Below is a small trained network, with its code and all its weights. Each question gives an input and a class and asks what happens when units are switched off, that is, made to give their printed mean instead of their output.

import numpy as np


def w(rows, s, z=0):
    codes = np.array(rows[::2]) - 128.0
    scale = np.full(codes.shape[1], s)
    scale[-1] = z or s
    return codes * scale


def norm(h):
    return h / np.sqrt((h * h).mean(-1, keepdims=True) + 1e-5)


def f(y):
    return y / 2 * (1 + np.tanh(0.7978845608 * (y + 0.044715 * y**3)))


def log_softmax(a):
    a = a - a.max(-1, keepdims=True)
    return a - np.log(np.exp(a).sum(-1, keepdims=True))


def net(x, mask):
    res = np.array(x, float).reshape(1, 4) / 4 @ E
    u = 0
    for l in range(2):
        y = f(norm(res) @ A[l][:, :-1].T + A[l][:, -1])
        res = res + np.where(mask[u : u + 7], y, B[l][:, -1]) @ B[l][:, :-1]
        u += 7
    return log_softmax(norm(res)[-1] @ U[:, :-1].T + U[:, -1])


A, B = {}, {}
E = w([
[133,157,141,102,78,201,99,115,64,148,96],'x0',
[208,190,98,67,171,99,82,62,94,109,206],'x1',
[224,74,66,141,179,157,251,141,98,199,141],'x2',
[142,194,170,173,67,76,186,147,119,144,150],'x3',
],0.012)
A[0] = w([
[59,119,176,75,75,70,65,67,165,87,132,49],'0.n1',
[140,65,75,152,177,48,152,106,156,40,145,38],'0.n2',
[84,117,131,156,102,159,159,158,188,174,74,143],'0.n3',
[110,32,101,120,104,33,134,149,190,111,188,2],'0.n4',
[86,110,90,143,159,50,166,135,203,97,183,23],'0.n5',
[92,2,89,97,209,148,59,92,141,110,124,30],'0.n6',
[148,163,99,109,153,117,124,13,98,118,220,69],'0.n7',
],0.0074,0.0062)
B[0] = w([
[191,57,145,200,175,132,157,105,96,78,114,246],'0.n1',
[152,173,160,121,166,185,113,139,189,242,143,172],'0.n2',
[165,178,38,103,133,103,82,189,127,65,167,253],'0.n3',
[115,202,189,152,166,196,165,138,199,166,82,153],'0.n4',
[142,223,190,170,176,217,162,172,184,136,103,171],'0.n5',
[66,137,60,66,39,136,226,38,178,113,142,214],'0.n6',
[138,170,65,126,112,96,104,246,171,76,73,228],'0.n7',
],0.011,0.0049)
A[1] = w([
[43,135,182,130,157,70,70,98,206,87,125,47],'1.n1',
[122,212,184,187,43,15,207,131,132,161,176,2],'1.n2',
[57,179,158,130,108,128,74,105,96,94,116,55],'1.n3',
[2,51,125,176,94,152,163,236,142,160,84,36],'1.n4',
[191,79,57,167,172,156,218,131,128,179,141,209],'1.n5',
[125,192,130,102,68,254,88,114,29,161,85,16],'1.n6',
[130,156,113,116,152,92,95,94,127,149,125,10],'1.n7',
],0.0093,0.0052)
B[1] = w([
[184,85,152,130,129,153,164,149,40,213,141,183],'1.n1',
[79,86,84,55,138,190,117,48,147,135,109,205],'1.n2',
[156,58,140,137,142,112,167,133,110,144,162,165],'1.n3',
[203,186,91,55,165,89,89,111,122,134,183,202],'1.n4',
[110,105,188,151,108,115,94,122,90,113,130,255],'1.n5',
[111,162,142,171,183,134,189,151,212,186,138,187],'1.n6',
[223,96,92,49,186,76,151,114,75,241,252,116],'1.n7',
],0.017,0.0085)
U = w([
[201,22,210,183,115,122,129,120,35,114,163,138],'0',
[228,226,56,52,127,58,50,174,135,72,178,117],'1',
[143,180,168,169,199,181,190,147,213,196,154,127],'2',
[69,82,62,25,84,197,150,22,137,116,133,136],'3',
[9,175,144,236,21,130,96,171,162,8,31,254],'4',
[82,114,98,178,108,15,115,117,159,148,80,70],'5',
[126,112,101,158,109,34,134,108,156,141,68,77],'6',
],0.016,0.015)

Each question gives the input, the list of numbers given to net, and the class t.
The units are the neurons (one row each of A and B). Each row of codes is followed by its name. A weight is (code - 128) times the scale printed after its matrix; where a second scale follows, it is the last column's (A, B and U).
mask holds one flag per neuron, layer by layer. A switched-off neuron (its flag False) gives its mean, the last column of its row in B, instead of its output. The means were averaged over made-up inputs and are rounded, as every weight is.
A unit's drop is (log p(t) with every unit on - log p(t) with that unit switched off) / (log p(t) with every unit on - log p(t) with every unit switched off).
The circuit of an input: a set's keep is (log p(t) with only the set's units on - log p(t) with every unit switched off) / (log p(t) with every unit on - log p(t) with every unit switched off). Starting from the 12 units with the biggest drops (on a tie, the unit counted first), units are removed one at a time, each time the one whose removal leaves the highest keep (on an exact tie, the one counted first), for as long as the keep stays at least 0.8.
circuit, biggest first: the units of the circuit, biggest drop first
top k neurons: the k neurons with the biggest drops, biggest first
top k neurons in layer l: the k neurons of layer l with the biggest drops, biggest first
input [8,6,-2,7], class 2: top neuron => [1.n6]
input [-1,5,7,-6], class 0: top 2 neurons => [1.n5; 1.n2]
input [-2,1,-4,4], class 0: top 3 neurons => [0.n6; 0.n1; 1.n1]
input [4,-2,-3,-3], class 2: top 2 neurons => [1.n6; 1.n5]
input [6,-5,-6,-7], class 3: top 3 neurons in layer 0 => [0.n6; 0.n5; 0.n2]
input [8,7,8,4], class 0: top 2 neurons => [1.n5; 0.n3]
input [6,-6,-4,-6], class 1: top 2 neurons in layer 1 => [1.n4; 1.n2]
input [7,-8,7,-5], class 1: top 2 neurons => [1.n4; 0.n1]
input [5,6,-3,7], class 3: top 3 neurons => [1.n2; 0.n3; 1.n4]
input [7,-8,7,2], class 1: top 2 neurons in layer 1 => [1.n4; 1.n1]
input [6,1,-4,-6], class 2: top 2 neurons in layer 1 => [1.n6; 1.n2]
input [7,-4,6,-3], class 2: top 3 neurons in layer 1 => [1.n6; 1.n1; 1.n3]
input [6,1,5,7], class 3: top 2 neurons => [1.n2; 0.n1]
input [1,0,3,3], class 4: circuit, biggest first => [1.n4; 1.n1]
input [1,-4,4,1], class 0: top 3 neurons => [1.n5; 0.n7; 0.n3]
input [7,5,3,-4], class 2: top 2 neurons => [1.n6; 0.n3]
input [-2,-6,6,0], class 0: circuit, biggest first => [1.n5]
input [-8,-8,-7,7], class 1: top 3 neurons => [1.n4; 1.n6; 0.n3]
input [-8,-3,-2,-7], class 2: top 2 neurons in layer 0 => [0.n5; 0.n4]
input [6,2,3,-2], class 2: circuit, biggest first => [1.n6]
input [-4,0,0,-4], class 2: top 3 neurons in layer 0 => [0.n2; 0.n5; 0.n4]
